Below is a small trained network, with its code and all its weights. Each question gives an input and a target symbol and asks what happens when units are switched off, that is, made to give their printed mean instead of their output.

import numpy as np


def w(rows, s, z=0):
    codes = np.array(rows[::2]) - 128.0
    scale = np.full(codes.shape[1], s)
    scale[-1] = z or s
    return codes * scale


def norm(h):
    return h / np.sqrt((h * h).mean(-1, keepdims=True) + 1e-5)


def f(y):
    return y / 2 * (1 + np.tanh(0.7978845608 * (y + 0.044715 * y**3)))


def softmax(a):
    e = np.exp(a - a.max(-1, keepdims=True))
    return e / e.sum(-1, keepdims=True)


def log_softmax(a):
    a = a - a.max(-1, keepdims=True)
    return a - np.log(np.exp(a).sum(-1, keepdims=True))


def net(x, mask):
    ids = ['αβγζηθλμσω'.index(c) for c in x.split()]
    T = len(ids)
    res = E[ids] + P[:T]
    r = norm(res)
    for j in range(3):
        rows = slice(2 * j, 2 * j + 2)
        q, k, v = (r @ M[0][rows].T for M in (Q, K, V))
        z = softmax(np.where(np.tri(T) > 0, q @ k.T / 2**0.5, -1e9)) @ v
        o = O[0][rows]
        res = res + np.where(mask[j], z, o[:, -1]) @ o[:, :-1]
    y = f(norm(res) @ A[0][:, :-1].T + A[0][:, -1])
    res = res + np.where(mask[3:19], y, B[0][:, -1]) @ B[0][:, :-1]
    return log_softmax(norm(res)[-1] @ U[:, :-1].T + U[:, -1])


Q, K, V, O, A, B = {}, {}, {}, {}, {}, {}
E = w([
[122,7,152],'α',
[82,127,85],'β',
[81,96,164],'γ',
[165,167,128],'ζ',
[79,189,96],'η',
[89,132,93],'θ',
[173,67,105],'λ',
[198,190,124],'μ',
[62,89,182],'σ',
[99,112,61],'ω',
],0.02)
P = w([
[110,27,84],'0',
[136,69,95],'1',
[131,116,101],'2',
[164,158,103],'3',
[176,219,109],'4',
[177,202,86],'5',
[192,242,86],'6',
[171,253,78],'7',
],0.0026)
Q[0] = w([
[6,48,99],'h0',
[2,72,205],'h0',
[121,22,130],'h1',
[23,36,21],'h1',
[99,146,177],'h2',
[165,135,55],'h2',
],0.014)
K[0] = w([
[99,128,247],'h0',
[22,133,240],'h0',
[178,102,73],'h1',
[113,86,3],'h1',
[99,108,188],'h2',
[157,187,76],'h2',
],0.013)
V[0] = w([
[212,19,146],'h0',
[41,84,58],'h0',
[193,135,161],'h1',
[146,254,112],'h1',
[166,158,19],'h2',
[183,60,50],'h2',
],0.009)
O[0] = w([
[133,75,255,152],'h0',
[185,209,110,90],'h0',
[141,136,82,119],'h1',
[127,38,98,227],'h1',
[158,223,99,254],'h2',
[107,143,165,142],'h2',
],0.0094,0.0047)
A[0] = w([
[89,59,102,181],'n0',
[77,124,98,167],'n1',
[123,121,149,79],'n2',
[158,70,166,86],'n3',
[129,129,124,101],'n4',
[132,144,158,190],'n5',
[28,169,114,148],'n6',
[130,173,120,61],'n7',
[92,78,173,3],'n8',
[3,115,95,98],'n9',
[123,105,128,133],'n10',
[130,170,102,156],'n11',
[142,162,138,86],'n12',
[184,118,112,121],'n13',
[132,173,141,113],'n14',
[168,207,145,103],'n15',
],0.018,0.011)
B[0] = w([
[43,168,110,204],'n0',
[28,62,176,209],'n1',
[144,153,99,108],'n2',
[95,188,213,172],'n3',
[138,135,114,112],'n4',
[105,57,187,205],'n5',
[153,38,254,255],'n6',
[121,172,128,129],'n7',
[56,125,97,134],'n8',
[158,2,166,215],'n9',
[109,159,126,131],'n10',
[59,100,126,244],'n11',
[100,144,98,123],'n12',
[167,97,167,207],'n13',
[26,125,169,149],'n14',
[64,147,165,205],'n15',
],0.0083,0.0062)
U = w([
[110,94,183,31],'α',
[92,146,119,108],'β',
[67,190,149,124],'γ',
[26,76,12,110],'ζ',
[80,19,128,53],'η',
[114,102,136,47],'θ',
[225,142,247,117],'λ',
[176,47,55,243],'μ',
[76,197,155,132],'σ',
[142,210,108,255],'ω',
],0.014,0.0062)

Each question gives the input, a string of symbols that net reads in full, and the target symbol t.
The units are the heads (2 rows each of Q, K, V and O) and the neurons (one row each of A and B). Each row of codes is followed by its name. A weight is (code - 128) times the scale printed after its matrix; where a second scale follows, it is the last column's (O, A, B and U).
mask holds one flag per unit, heads first, then neurons. A switched-off unit (its flag False) gives its mean, the last column of its rows in O or B, instead of its output. The means were averaged over made-up inputs and are rounded, as every weight is.
A unit's drop is (log p(t) with every unit on - log p(t) with that unit switched off) / (log p(t) with every unit on - log p(t) with every unit switched off).
The circuit of an input: a set's keep is (log p(t) with only the set's units on - log p(t) with every unit switched off) / (log p(t) with every unit on - log p(t) with every unit switched off). Starting from the 12 units with the biggest drops (on a tie, the unit counted first), units are removed one at a time, each time the one whose removal leaves the highest keep (on an exact tie, the one counted first), for as long as the keep stays at least 0.8.
units of the circuit, in order: the units of the circuit, biggest drop first
unit that matters most: the unit with the biggest drop
k most important neurons: the k neurons with the biggest drops, biggest first
heads that matter: for each layer, one digit per head in row order, 1 if its drop is at least 0.15 and else 0, layers parted by /
drop of u: that unit's drop, to one decimal
input σ μ μ η β μ μ η, target η: heads that matter => 100
input μ μ ζ η μ ζ μ μ, target μ: units of the circuit, in order => (h1 n6)
input ω η μ μ μ ζ, target ω: units of the circuit, in order => (n6 h0)
input η μ η θ, target ζ: heads that matter => 101
input β μ ω λ, target λ: heads that matter => 000
input ω α θ, target λ: units of the circuit, in order => (h0 n11)
input γ η μ, target γ: heads that matter => 010
input μ β μ ζ, target ζ: units of the circuit, in order => (h1 n6 n9)
input ζ μ λ ζ μ α, target λ: heads that matter => 110
input η θ σ μ μ θ ζ, target σ: unit that matters most => h1
input ω η ζ, target ω: units of the circuit, in order => (h0 n6)
input η μ γ μ η η η μ, target γ: heads that matter => 000
input β μ σ ω θ μ, target ω: heads that matter => 100
input β μ η η η, target ζ: most important neuron => (n13)
input ζ ω θ ω η θ β μ, target ω: drop of h1 => 0.1
input θ μ ζ, target ζ: drop of h1 => 0.3
input η β η ζ μ, target μ: drop of h1 => 1.3
